Below is a small trained network, with its code and all its weights. Each question gives an input and a target symbol and asks what happens when units are switched off, that is, made to give their printed mean instead of their output.

import numpy as np


def w(rows, s, z=0):
    codes = np.array(rows[::2]) - 128.0
    scale = np.full(codes.shape[1], s)
    scale[-1] = z or s
    return codes * scale


def norm(h):
    return h / np.sqrt((h * h).mean(-1, keepdims=True) + 1e-5)


def softmax(a):
    e = np.exp(a - a.max(-1, keepdims=True))
    return e / e.sum(-1, keepdims=True)


def log_softmax(a):
    a = a - a.max(-1, keepdims=True)
    return a - np.log(np.exp(a).sum(-1, keepdims=True))


def net(x, mask):
    ids = ['βγδεζηθμξπστφψω'.index(c) for c in x.split()]
    T = len(ids)
    res = E[ids] + P[:T]
    u = 0
    for l in range(2):
        r = norm(res)
        for j in range(3):
            rows = slice(2 * j, 2 * j + 2)
            q, k, v = (r @ M[l][rows].T for M in (Q, K, V))
            z = softmax(np.where(np.tri(T) > 0, q @ k.T / 2**0.5, -1e9)) @ v
            o = O[l][rows]
            res = res + np.where(mask[u + j], z, o[:, -1]) @ o[:, :-1]
        u += 3
    return log_softmax(norm(res)[-1] @ U[:, :-1].T + U[:, -1])


Q, K, V, O = {}, {}, {}, {}
E = w([
[170,190,134,130,63,140,143,177,75],'β',
[155,187,150,122,81,182,98,13,97],'γ',
[124,211,133,164,90,199,14,140,96],'δ',
[222,156,188,163,101,187,108,120,182],'ε',
[189,246,147,149,88,80,83,143,133],'ζ',
[163,122,144,83,90,107,52,201,196],'η',
[113,104,135,122,88,224,71,156,154],'θ',
[182,229,126,205,116,139,90,215,167],'μ',
[146,179,111,75,85,82,113,68,198],'ξ',
[133,131,140,80,130,121,44,87,253],'π',
[112,101,106,54,72,188,147,88,174],'σ',
[147,176,88,68,52,158,158,109,108],'τ',
[141,97,151,123,125,83,79,84,74],'φ',
[89,160,90,78,111,92,61,127,112],'ψ',
[221,138,156,167,103,136,115,213,71],'ω',
],0.0049)
P = w([
[120,117,112,124,149,124,146,136,117],'0',
[119,99,94,164,97,115,121,117,125],'1',
[161,95,72,137,149,133,113,125,120],'2',
[144,123,166,59,171,106,139,146,111],'3',
[83,122,178,130,77,98,132,126,129],'4',
[150,108,76,88,15,107,27,110,172],'5',
[197,123,115,1,121,154,83,139,45],'6',
],0.0091)
Q[0] = w([
[184,89,15,170,87,146,50,97,136],'0.h0',
[171,129,94,67,197,162,124,162,96],'0.h0',
[172,162,135,61,226,153,141,127,89],'0.h1',
[195,105,2,119,104,147,85,116,113],'0.h1',
[66,161,188,94,189,119,183,156,106],'0.h2',
[225,122,71,56,186,151,111,125,81],'0.h2',
],0.0088)
K[0] = w([
[101,187,219,71,204,125,169,153,120],'0.h0',
[8,143,217,163,29,101,166,111,146],'0.h0',
[51,154,163,194,23,94,159,115,135],'0.h1',
[64,175,254,66,180,118,170,163,122],'0.h1',
[140,92,57,208,18,114,51,99,124],'0.h2',
[19,156,242,137,65,103,152,123,145],'0.h2',
],0.0071)
V[0] = w([
[67,161,79,89,155,119,16,112,149],'0.h0',
[171,106,141,132,171,2,133,86,155],'0.h0',
[117,182,136,160,120,95,106,210,152],'0.h1',
[176,210,134,141,76,153,122,55,167],'0.h1',
[122,173,82,57,66,94,176,146,101],'0.h2',
[125,163,143,176,139,100,78,79,5],'0.h2',
],0.0086)
O[0] = w([
[70,77,99,87,153,173,18,158,128,254],'0.h0',
[128,64,142,121,99,165,208,206,65,94],'0.h0',
[71,26,152,177,143,62,130,92,167,129],'0.h1',
[92,132,41,164,2,124,129,188,188,160],'0.h1',
[52,191,222,170,136,138,112,225,151,213],'0.h2',
[184,93,186,139,87,205,96,119,175,224],'0.h2',
],0.0081,0.003)
Q[1] = w([
[139,123,125,87,75,156,41,104,182],'1.h0',
[199,137,142,53,43,152,16,140,56],'1.h0',
[192,124,161,112,15,82,92,160,91],'1.h1',
[132,140,67,116,173,89,167,87,190],'1.h1',
[127,167,100,86,69,165,1,86,116],'1.h2',
[107,159,95,197,250,111,210,95,119],'1.h2',
],0.0054)
K[1] = w([
[70,108,124,210,164,170,163,96,132],'1.h0',
[160,151,88,254,228,173,129,141,122],'1.h0',
[131,125,94,215,227,153,145,115,98],'1.h1',
[162,95,168,77,99,120,127,96,85],'1.h1',
[81,125,124,178,169,161,198,146,123],'1.h2',
[157,116,165,51,44,89,123,160,134],'1.h2',
],0.0067)
V[1] = w([
[123,254,116,90,58,171,124,164,54],'1.h0',
[65,109,218,143,125,128,94,231,165],'1.h0',
[16,148,35,215,139,35,150,157,86],'1.h1',
[184,117,208,159,228,83,199,194,7],'1.h1',
[81,71,50,63,192,214,79,149,69],'1.h2',
[111,61,79,174,40,213,250,136,103],'1.h2',
],0.0059)
O[1] = w([
[64,135,179,124,149,194,126,87,254,124],'1.h0',
[105,47,163,211,169,77,198,60,108,221],'1.h0',
[130,130,92,75,84,93,207,165,197,104],'1.h1',
[51,90,168,71,36,185,139,133,49,41],'1.h1',
[74,121,75,160,209,147,153,193,130,188],'1.h2',
[170,48,131,137,95,95,52,223,165,1],'1.h2',
],0.008,0.0035)
U = w([
[110,150,230,156,116,94,170,90,182,98],'β',
[192,160,86,111,32,166,94,170,186,109],'γ',
[160,88,100,156,144,159,36,76,228,52],'δ',
[186,120,36,133,53,72,175,111,97,219],'ε',
[84,35,137,183,79,130,173,170,190,131],'ζ',
[55,89,117,176,204,117,184,90,57,114],'η',
[193,175,69,159,216,87,85,81,98,113],'θ',
[154,26,133,181,114,22,129,134,126,98],'μ',
[87,106,71,125,144,144,157,245,147,126],'ξ',
[75,76,34,43,132,118,159,142,68,117],'π',
[106,254,95,70,146,118,129,123,89,128],'σ',
[62,199,174,82,116,124,156,138,182,137],'τ',
[226,97,177,53,124,188,157,135,71,253],'φ',
[72,80,199,104,163,175,31,167,79,111],'ψ',
[163,126,207,107,92,76,172,42,103,121],'ω',
],0.0068,0.0027)

Each question gives the input, a string of symbols that net reads in full, and the target symbol t.
The units are the heads (2 rows each of Q, K, V and O). Each row of codes is followed by its name. A weight is (code - 128) times the scale printed after its matrix; where a second scale follows, it is the last column's (O and U).
mask holds one flag per head, layer by layer. A switched-off head (its flag False) gives its mean, the last column of its rows in O, instead of its output. The means were averaged over made-up inputs and are rounded, as every weight is.
A unit's drop is (log p(t) with every unit on - log p(t) with that unit switched off) / (log p(t) with every unit on - log p(t) with every unit switched off).
The circuit of an input: a set's keep is (log p(t) with only the set's units on - log p(t) with every unit switched off) / (log p(t) with every unit on - log p(t) with every unit switched off). Starting from all 6 units, units are removed one at a time, each time the one whose removal leaves the highest keep (on an exact tie, the one counted first), for as long as the keep stays at least 0.8.
units of the circuit, in order: the units of the circuit, biggest drop first
unit that matters most: the unit with the biggest drop
which heads matter: for each layer, one digit per head in row order, 1 if its drop is at least 0.15 and else 0, layers parted by /
input δ σ σ θ, target θ: units of the circuit, in order	(1.h1)
input φ σ ε ω φ π, target ψ: units of the circuit, in order	(0.h1 1.h1)
input θ δ δ π φ δ, target σ: units of the circuit, in order	(1.h0 0.h2)
input γ φ φ δ δ δ δ, target δ: which heads matter	010 / 000
input β ω ψ ξ, target ω: units of the circuit, in order	(0.h0 1.h2)
input τ τ ε, target β: units of the circuit, in order	(0.h2 1.h0)
input π η η τ δ θ, target ξ: which heads matter	101 / 001
input φ η ζ, target ψ: units of the circuit, in order	(1.h1 0.h1)
input δ ω ω τ, target θ: which heads matter	101 / 110
input μ φ δ ε γ ζ, target ε: which heads matter	010 / 000
input φ η φ θ ξ, target φ: units of the circuit, in order	(0.h1 0.h0)
input τ μ φ γ β, target φ: which heads matter	110 / 000
input ζ ω ζ, target μ: which heads matter	010 / 100
input ψ σ θ, target ψ: units of the circuit, in order	(0.h0)
input π φ τ ψ, target ξ: units of the circuit, in order	(1.h2 0.h0)
input ε δ ψ δ, target δ: which heads matter	110 / 000
input φ φ β γ ψ, target ψ: units of the circuit, in order	(1.h1 0.h1)
input δ ω φ ω σ τ, target θ: which heads matter	001 / 010
input ζ θ φ δ β, target φ: units of the circuit, in order	(0.h1 0.h2)
input ζ δ ε ψ ε δ, target ψ: unit that matters most	0.h0
input φ ξ φ, target φ: which heads matter	010 / 000
